Below is a small trained network, with its code and all its weights. Each question gives an input and a class and asks what happens when units are switched off, that is, made to give their printed mean instead of their output.

import numpy as np


def w(rows, s, z=0):
    codes = np.array(rows[::2]) - 128.0
    scale = np.full(codes.shape[1], s)
    scale[-1] = z or s
    return codes * scale


def f(y):
    return y / 2 * (1 + np.tanh(0.7978845608 * (y + 0.044715 * y**3)))


def log_softmax(a):
    a = a - a.max(-1, keepdims=True)
    return a - np.log(np.exp(a).sum(-1, keepdims=True))


def net(x, mask):
    res = np.array(x, float).reshape(1, 3) / 4 @ E
    y = f(res @ A[0][:, :-1].T + A[0][:, -1])
    res = res + np.where(mask, y, B[0][:, -1]) @ B[0][:, :-1]
    return log_softmax(res[-1] @ U[:, :-1].T + U[:, -1])


A, B = {}, {}
E = w([
[67,103,143,184,10,37,184],'x0',
[108,117,18,35,56,186,143],'x1',
[109,187,224,106,90,188,22],'x2',
],0.013)
A[0] = w([
[154,127,178,175,226,123,121,255],'n1',
[137,113,70,111,157,130,152,149],'n2',
[116,148,195,163,76,132,87,93],'n3',
[101,119,182,182,109,89,137,122],'n4',
[139,115,114,183,173,100,191,180],'n5',
[140,115,61,86,177,141,166,206],'n6',
[125,146,131,80,86,169,62,94],'n7',
[93,100,122,127,107,137,120,78],'n8',
[127,116,100,170,107,101,154,147],'n9',
[139,131,172,117,93,120,92,134],'n10',
[143,134,129,120,121,124,129,78],'n11',
[122,126,173,199,101,77,142,137],'n12',
[109,123,114,123,2,109,153,18],'n13',
],0.018,0.0062)
B[0] = w([
[31,137,113,153,195,26,51,251],'n1',
[189,141,77,156,66,98,99,183],'n2',
[127,157,131,242,99,185,75,201],'n3',
[149,109,117,185,74,203,176,203],'n4',
[151,101,99,57,152,78,218,206],'n5',
[188,123,52,151,28,97,93,212],'n6',
[144,126,192,42,125,247,81,198],'n7',
[99,152,113,121,142,139,102,144],'n8',
[105,118,139,96,149,111,191,181],'n9',
[106,134,114,188,123,185,97,173],'n10',
[130,141,127,103,133,155,133,124],'n11',
[182,126,164,119,100,157,250,214],'n12',
[63,138,118,178,220,23,36,214],'n13',
],0.02,0.025)
U = w([
[133,131,72,155,206,7,106,153],'0',
[219,170,89,249,29,165,118,250],'1',
[76,211,174,190,229,138,28,82],'2',
[205,164,163,2,139,217,75,9],'3',
[181,111,134,161,144,123,224,74],'4',
],0.0097,0.0023)

Each question gives the input, the list of numbers given to net, and the class t.
The units are the neurons (one row each of A and B). Each row of codes is followed by its name. A weight is (code - 128) times the scale printed after its matrix; where a second scale follows, it is the last column's (A, B and U).
mask holds one flag per neuron, in row order. A switched-off neuron (its flag False) gives its mean, the last column of its row in B, instead of its output. The means were averaged over made-up inputs and are rounded, as every weight is.
A unit's drop is (log p(t) with every unit on - log p(t) with that unit switched off) / (log p(t) with every unit on - log p(t) with every unit switched off).
The circuit of an input: a set's keep is (log p(t) with only the set's units on - log p(t) with every unit switched off) / (log p(t) with every unit on - log p(t) with every unit switched off). Starting from the 12 units with the biggest drops (on a tie, the unit counted first), units are removed one at a time, each time the one whose removal leaves the highest keep (on an exact tie, the one counted first), for as long as the keep stays at least 0.8.
units of the circuit, in order: the units of the circuit, biggest drop first
most important unit: the unit with the biggest drop
top k neurons: the k neurons with the biggest drops, biggest first
drop of u: that unit's drop, to one decimal
input [-1,6,-6], class 1: most important unit -> n6
input [0,1,-1], class 1: top 2 neurons -> (n1, n13)
input [0,1,7], class 3: top 2 neurons -> (n7, n1)
input [2,6,0], class 0: top 2 neurons -> (n13, n3)
input [-7,2,2], class 3: top 2 neurons -> (n7, n13)
input [-4,8,1], class 3: top 3 neurons -> (n7, n3, n4)
input [7,3,1], class 2: top 2 neurons -> (n13, n5)
input [-4,-8,0], class 0: top 3 neurons -> (n1, n7, n5)
input [-1,3,-8], class 1: top 2 neurons -> (n6, n1)
input [2,3,1], class 2: top 2 neurons -> (n5, n6)
input [3,6,1], class 2: top 2 neurons -> (n5, n13)
input [8,-2,-6], class 4: drop of n12 -> 0.2
input [7,2,4], class 2: drop of n13 -> 4.0
input [3,-8,-3], class 4: units of the circuit, in order -> (n12)
input [1,-8,-4], class 4: drop of n4 -> 0.7
